Below is a small trained network, with its code and all its weights. Each question gives an input and a target symbol and asks what happens when units are switched off, that is, made to give their printed mean instead of their output.

import numpy as np


def w(rows, s, z=0):
    codes = np.array(rows[::2]) - 128.0
    scale = np.full(codes.shape[1], s)
    scale[-1] = z or s
    return codes * scale


def norm(h):
    return h / np.sqrt((h * h).mean(-1, keepdims=True) + 1e-5)


def f(y):
    return np.maximum(y, 0)


def softmax(a):
    e = np.exp(a - a.max(-1, keepdims=True))
    return e / e.sum(-1, keepdims=True)


def log_softmax(a):
    a = a - a.max(-1, keepdims=True)
    return a - np.log(np.exp(a).sum(-1, keepdims=True))


def net(x, mask):
    ids = ['ΣΦΨαβγεηθτ'.index(c) for c in x.split()]
    T = len(ids)
    res = E[ids] + P[:T]
    u = 0
    for l in range(2):
        r = norm(res)
        for j in range(2):
            rows = slice(4 * j, 4 * j + 4)
            q, k, v = (r @ M[l][rows].T for M in (Q, K, V))
            z = softmax(np.where(np.tri(T) > 0, q @ k.T / 4**0.5, -1e9)) @ v
            o = O[l][rows]
            res = res + np.where(mask[u + j], z, o[:, -1]) @ o[:, :-1]
        u += 2
        y = f(norm(res) @ A[l][:, :-1].T + A[l][:, -1])
        res = res + np.where(mask[u : u + 8], y, B[l][:, -1]) @ B[l][:, :-1]
        u += 8
    return log_softmax(norm(res)[-1] @ U[:, :-1].T + U[:, -1])


Q, K, V, O, A, B = {}, {}, {}, {}, {}, {}
E = w([
[150,190,74],'Σ',
[170,184,94],'Φ',
[150,147,64],'Ψ',
[203,138,216],'α',
[182,175,117],'β',
[149,190,71],'γ',
[128,190,51],'ε',
[139,191,71],'η',
[146,164,249],'θ',
[52,223,75],'τ',
],0.0021)
P = w([
[150,118,130],'0',
[118,178,105],'1',
[101,71,67],'2',
[216,252,158],'3',
[104,162,127],'4',
[92,71,102],'5',
[209,229,159],'6',
[92,151,135],'7',
[90,74,128],'8',
[216,218,156],'9',
[87,151,141],'10',
[64,68,112],'11',
[219,213,157],'12',
[85,152,145],'13',
],0.0038)
Q[0] = w([
[76,114,128],'0.h0',
[143,138,127],'0.h0',
[3,74,140],'0.h0',
[56,115,130],'0.h0',
[140,122,131],'0.h1',
[132,110,120],'0.h1',
[127,132,140],'0.h1',
[151,103,111],'0.h1',
],0.014)
K[0] = w([
[239,132,90],'0.h0',
[92,125,132],'0.h0',
[244,134,98],'0.h0',
[255,141,78],'0.h0',
[126,120,95],'0.h1',
[136,86,96],'0.h1',
[117,140,117],'0.h1',
[146,98,92],'0.h1',
],0.0071)
V[0] = w([
[251,88,121],'0.h0',
[207,59,160],'0.h0',
[91,181,193],'0.h0',
[186,139,26],'0.h0',
[86,171,137],'0.h1',
[64,185,193],'0.h1',
[60,187,196],'0.h1',
[116,158,171],'0.h1',
],0.0028)
O[0] = w([
[230,7,113,169],'0.h0',
[192,67,171,82],'0.h0',
[145,226,157,108],'0.h0',
[136,25,5,255],'0.h0',
[202,157,90,143],'0.h1',
[233,102,23,103],'0.h1',
[208,106,44,101],'0.h1',
[162,111,97,125],'0.h1',
],0.0024,0.0016)
A[0] = w([
[251,108,97,2],'0.n0',
[19,4,156,30],'0.n1',
[162,33,18,95],'0.n2',
[148,90,98,34],'0.n3',
[34,155,174,149],'0.n4',
[125,223,190,74],'0.n5',
[115,180,59,128],'0.n6',
[44,144,31,176],'0.n7',
],0.0033,0.0014)
B[0] = w([
[182,82,21,153],'0.n0',
[2,43,203,185],'0.n1',
[25,207,76,232],'0.n2',
[92,159,131,144],'0.n3',
[180,92,38,147],'0.n4',
[6,173,64,209],'0.n5',
[100,79,219,224],'0.n6',
[168,159,231,254],'0.n7',
],0.0025,0.0022)
Q[1] = w([
[69,115,217],'1.h0',
[190,137,142],'1.h0',
[127,200,206],'1.h0',
[107,36,35],'1.h0',
[180,101,129],'1.h1',
[10,167,129],'1.h1',
[116,170,133],'1.h1',
[31,160,127],'1.h1',
],0.011)
K[1] = w([
[106,27,11],'1.h0',
[70,212,109],'1.h0',
[177,159,2],'1.h0',
[105,76,253],'1.h0',
[105,170,135],'1.h1',
[165,45,86],'1.h1',
[165,116,148],'1.h1',
[167,53,78],'1.h1',
],0.0072)
V[1] = w([
[163,64,197],'1.h0',
[157,4,210],'1.h0',
[103,181,208],'1.h0',
[79,141,159],'1.h0',
[200,104,87],'1.h1',
[55,220,49],'1.h1',
[173,151,156],'1.h1',
[220,182,176],'1.h1',
],0.0033)
O[1] = w([
[167,222,166,43],'1.h0',
[154,252,193,6],'1.h0',
[190,61,189,111],'1.h0',
[131,106,181,128],'1.h0',
[98,143,222,130],'1.h1',
[142,231,48,212],'1.h1',
[64,98,127,96],'1.h1',
[18,83,133,69],'1.h1',
],0.0029,0.0024)
A[1] = w([
[138,79,169,230],'1.n0',
[77,132,120,95],'1.n1',
[254,123,127,96],'1.n2',
[113,99,109,123],'1.n3',
[109,189,213,5],'1.n4',
[126,130,121,77],'1.n5',
[180,184,115,90],'1.n6',
[136,145,133,74],'1.n7',
],0.0064,0.002)
B[1] = w([
[67,123,82,164],'1.n0',
[196,126,202,204],'1.n1',
[209,57,123,214],'1.n2',
[89,114,153,183],'1.n3',
[209,129,254,156],'1.n4',
[127,137,104,128],'1.n5',
[89,93,164,253],'1.n6',
[111,139,141,133],'1.n7',
],0.0042,0.0022)
U = w([
[111,136,102,44],'Σ',
[85,251,142,108],'Φ',
[204,36,117,142],'Ψ',
[104,82,132,164],'α',
[162,169,227,229],'β',
[111,131,113,2],'γ',
[118,113,112,92],'ε',
[124,119,103,91],'η',
[73,72,146,137],'θ',
[159,131,89,158],'τ',
],0.011,0.0031)

Each question gives the input, a string of symbols that net reads in full, and the target symbol t.
The units are the heads (4 rows each of Q, K, V and O) and the neurons (one row each of A and B). Each row of codes is followed by its name. A weight is (code - 128) times the scale printed after its matrix; where a second scale follows, it is the last column's (O, A, B and U).
mask holds one flag per unit, layer by layer, with each layer's heads first. A switched-off unit (its flag False) gives its mean, the last column of its rows in O or B, instead of its output. The means were averaged over made-up inputs and are rounded, as every weight is.
A unit's drop is (log p(t) with every unit on - log p(t) with that unit switched off) / (log p(t) with every unit on - log p(t) with every unit switched off).
The circuit of an input: a set's keep is (log p(t) with only the set's units on - log p(t) with every unit switched off) / (log p(t) with every unit on - log p(t) with every unit switched off). Starting from the 12 units with the biggest drops (on a tie, the unit counted first), units are removed one at a time, each time the one whose removal leaves the highest keep (on an exact tie, the one counted first), for as long as the keep stays at least 0.8.
circuit, biggest first: the units of the circuit, biggest drop first
k most important neurons: the k neurons with the biggest drops, biggest first
k most important neurons of layer l: the k neurons of layer l with the biggest drops, biggest first
input β β β θ β Φ η γ, target β: 3 most important neurons	(0.n6; 0.n7; 0.n0)
input β θ α β Φ α β Ψ, target β: circuit, biggest first	(1.h0; 1.h1)
input β β Φ η Φ η β β β Φ ε, target β: 2 most important neurons of layer 0	(0.n6; 0.n7)
input β θ ε β η η η β β θ η β θ Φ, target β: circuit, biggest first	(0.h0; 1.h1; 1.n4)
input τ η η α β η Φ β β β β Φ α, target Ψ: circuit, biggest first	(1.h0; 1.n2)
input Ψ β Φ Ψ, target Ψ: circuit, biggest first	(1.h0; 1.n2)
input β η β β τ α Ψ Φ β ε β τ β Σ, target β: 3 most important neurons of layer 0	(0.n6; 0.n0; 0.n7)
input α Φ β, target β: circuit, biggest first	(1.h0)
input Φ η β η β β Φ Φ η β Σ θ β η, target Φ: 4 most important neurons of layer 0	(0.n6; 0.n7; 0.n2; 0.n0)
input Φ β α θ β β Ψ γ β β β β β η, target Φ: circuit, biggest first	(0.h0; 1.h0)
input Φ Φ β ε Ψ β β β τ η α, target Φ: 2 most important neurons of layer 0	(0.n5; 0.n2)
input Φ τ θ β β Σ Σ β η γ ε, target Φ: circuit, biggest first	(0.h0; 1.h0)
input Φ β θ β η β β β Σ β, target Ψ: circuit, biggest first	(1.n2; 1.h0)
input β θ Ψ β β τ β Φ η β Φ Ψ Σ τ, target β: 2 most important neurons	(0.n7; 0.n6)
input Φ β β β Ψ Ψ Φ β, target Φ: 3 most important neurons	(0.n2; 0.n1; 0.n6)
input ε θ Φ β β Φ β β Φ Ψ, target Ψ: circuit, biggest first	(1.n2)
input Φ β α η α Φ, target β: 3 most important neurons	(0.n1; 1.n1; 0.n5)
input α η θ, target β: 2 most important neurons	(1.n4; 0.n5)
input Φ θ α β α ε, target Φ: 4 most important neurons of layer 0	(0.n2; 0.n1; 0.n5; 0.n6)
input Ψ β β α η β Σ Φ β Φ η τ τ β, target Ψ: circuit, biggest first	(0.h1; 1.h0; 1.h1)
input β β Φ ε β Σ ε Ψ τ Σ, target Φ: circuit, biggest first	(0.h0)
input β β α η Φ Φ ε Ψ Φ β β β β η, target β: 2 most important neurons	(0.n6; 0.n0)
input Ψ β β Σ ε, target Ψ: 2 most important neurons	(0.n5; 0.n7)
input Φ Ψ α ε τ β Φ β Σ α β β β β, target Φ: 4 most important neurons	(0.n2; 0.n6; 0.n0; 0.n5)
